Below are the code and all the weights of a small trained network. Each question names an input and a target symbol and asks about switching units off, where a switched-off unit gives its printed mean instead of its output.

import numpy as np


def w(rows, s, z=0):
    codes = np.array(rows[::2]) - 128.0
    scale = np.full(codes.shape[1], s)
    scale[-1] = z or s
    return codes * scale


def f(y):
    return y / 2 * (1 + np.tanh(0.7978845608 * (y + 0.044715 * y**3)))


def softmax(a):
    e = np.exp(a - a.max(-1, keepdims=True))
    return e / e.sum(-1, keepdims=True)


def log_softmax(a):
    a = a - a.max(-1, keepdims=True)
    return a - np.log(np.exp(a).sum(-1, keepdims=True))


def net(x, mask):
    ids = ['αβδθπτφψ'.index(c) for c in x.split()]
    T = len(ids)
    res = E[ids] + P[:T]
    q, k, v = (res @ M[0].T for M in (Q, K, V))
    z = softmax(np.where(np.tri(T) > 0, q @ k.T / 4**0.5, -1e9)) @ v
    res = res + np.where(mask[0], z, O[0][:, -1]) @ O[0][:, :-1]
    y = f(res @ A[0][:, :-1].T + A[0][:, -1])
    res = res + np.where(mask[1:17], y, B[0][:, -1]) @ B[0][:, :-1]
    return log_softmax(res[-1] @ U[:, :-1].T + U[:, -1])


Q, K, V, O, A, B = {}, {}, {}, {}, {}, {}
E = w([
[156,118,138,85],'α',
[167,227,96,131],'β',
[132,111,131,132],'δ',
[107,107,90,92],'θ',
[117,9,178,98],'π',
[111,90,191,220],'τ',
[253,152,154,216],'φ',
[111,139,127,126],'ψ',
],0.019)
P = w([
[130,225,209,183],'0',
[67,181,24,106],'1',
[144,90,24,119],'2',
[136,200,241,89],'3',
[56,190,23,113],'4',
[147,30,41,121],'5',
[129,199,242,87],'6',
[50,192,19,112],'7',
[152,1,50,116],'8',
[128,206,240,84],'9',
[51,188,22,117],'10',
[148,6,53,128],'11',
[130,222,234,83],'12',
],0.0084)
Q[0] = w([
[235,122,81,145],'head 1',
[102,15,4,117],'head 1',
[1,147,96,101],'head 1',
[92,125,84,232],'head 1',
],0.0084)
K[0] = w([
[183,202,181,174],'head 1',
[92,139,140,158],'head 1',
[1,181,89,48],'head 1',
[95,103,203,104],'head 1',
],0.0084)
V[0] = w([
[140,148,104,65],'head 1',
[53,141,168,220],'head 1',
[1,113,121,188],'head 1',
[186,72,130,226],'head 1',
],0.009)
O[0] = w([
[162,212,149,142,89],'head 1',
[126,115,170,180,121],'head 1',
[27,203,138,139,40],'head 1',
[255,12,216,82,254],'head 1',
],0.0065,0.0059)
A[0] = w([
[145,178,171,174,200],'neuron 1',
[171,26,118,131,161],'neuron 2',
[160,190,27,67,55],'neuron 3',
[99,109,89,208,166],'neuron 4',
[168,43,22,191,191],'neuron 5',
[69,108,49,24,123],'neuron 6',
[10,186,78,175,57],'neuron 7',
[28,127,214,124,188],'neuron 8',
[57,111,110,154,254],'neuron 9',
[149,90,108,56,76],'neuron 10',
[20,99,42,105,99],'neuron 11',
[169,85,49,81,89],'neuron 12',
[164,171,68,152,250],'neuron 13',
[158,130,80,165,111],'neuron 14',
[187,135,177,94,108],'neuron 15',
[82,92,163,62,234],'neuron 16',
],0.012,0.0053)
B[0] = w([
[75,95,86,71,146],'neuron 1',
[129,166,122,123,250],'neuron 2',
[160,108,246,90,143],'neuron 3',
[105,100,122,89,133],'neuron 4',
[123,132,79,98,199],'neuron 5',
[100,88,208,198,152],'neuron 6',
[205,188,73,190,139],'neuron 7',
[109,143,131,103,162],'neuron 8',
[150,214,120,9,150],'neuron 9',
[91,152,102,159,167],'neuron 10',
[51,123,157,159,147],'neuron 11',
[99,110,128,134,166],'neuron 12',
[112,130,86,189,150],'neuron 13',
[86,159,166,112,138],'neuron 14',
[75,81,145,148,188],'neuron 15',
[163,152,120,142,184],'neuron 16',
],0.011,0.022)
U = w([
[111,63,62,181,252],'α',
[104,142,130,159,31],'β',
[80,89,168,210,4],'δ',
[79,123,125,141,72],'θ',
[240,151,221,79,252],'π',
[1,74,173,114,82],'τ',
[126,9,231,211,175],'φ',
[166,134,124,12,163],'ψ',
],0.0086,0.0028)

Each question gives the input, a string of symbols that net reads in full, and the target symbol t.
The units are the heads (4 rows each of Q, K, V and O) and the neurons (one row each of A and B). Each row of codes is followed by its name. A weight is (code - 128) times the scale printed after its matrix; where a second scale follows, it is the last column's (O, A, B and U).
mask holds one flag per unit, heads first, then neurons. A switched-off unit (its flag False) gives its mean, the last column of its rows in O or B, instead of its output. The means were averaged over made-up inputs and are rounded, as every weight is.
A unit's drop is (log p(t) with every unit on - log p(t) with that unit switched off) / (log p(t) with every unit on - log p(t) with every unit switched off).
The circuit of an input: a set's keep is (log p(t) with only the set's units on - log p(t) with every unit switched off) / (log p(t) with every unit on - log p(t) with every unit switched off). Starting from the 12 units with the biggest drops (on a tie, the unit counted first), units are removed one at a time, each time the one whose removal leaves the highest keep (on an exact tie, the one counted first), for as long as the keep stays at least 0.8.
units of the circuit, in order: the units of the circuit, biggest drop first
unit that matters most: the unit with the biggest drop
k most important neurons: the k neurons with the biggest drops, biggest first
drop when u is switched off: that unit's drop, to one decimal
input φ φ α, target α: units of the circuit, in order : (neuron 10; head 1; neuron 9; neuron 3)
input ψ β θ φ π α θ β φ β β, target π: 4 most important neurons : (neuron 3; neuron 15; neuron 7; neuron 10)
input β β φ δ, target φ: 2 most important neurons : (neuron 9; neuron 5)
input π φ τ π φ π π τ π φ φ φ β, target φ: unit that matters most : neuron 15
input φ ψ π π τ α β π β τ ψ δ, target ψ: 4 most important neurons : (neuron 15; neuron 6; neuron 13; neuron 5)
input π π π π β π α π β β β π θ, target π: 2 most important neurons : (neuron 15; neuron 3)
input φ δ β, target α: 3 most important neurons : (neuron 13; neuron 9; neuron 5)
input δ τ π π π π θ φ π τ π τ τ, target τ: 3 most important neurons : (neuron 1; neuron 8; neuron 7)
input π α τ τ φ π α φ β π β, target π: 2 most important neurons : (neuron 3; neuron 15)
input π π φ β α, target φ: 3 most important neurons : (neuron 6; neuron 3; neuron 2)
input π π φ π π θ φ φ π, target α: 2 most important neurons : (neuron 5; neuron 10)
input φ φ β φ θ π π τ π φ τ, target ψ: 2 most important neurons : (neuron 9; neuron 15)
input α β φ φ π τ π α α π ψ, target β: drop when neuron 13 is switched off : 0.2
input φ β π τ φ π α φ π β, target φ: drop when neuron 15 is switched off : 0.2
input π β τ π π δ, target ψ: drop when neuron 12 is switched off : 0.0
input π δ π π β θ, target τ: most important neuron : (neuron 11)
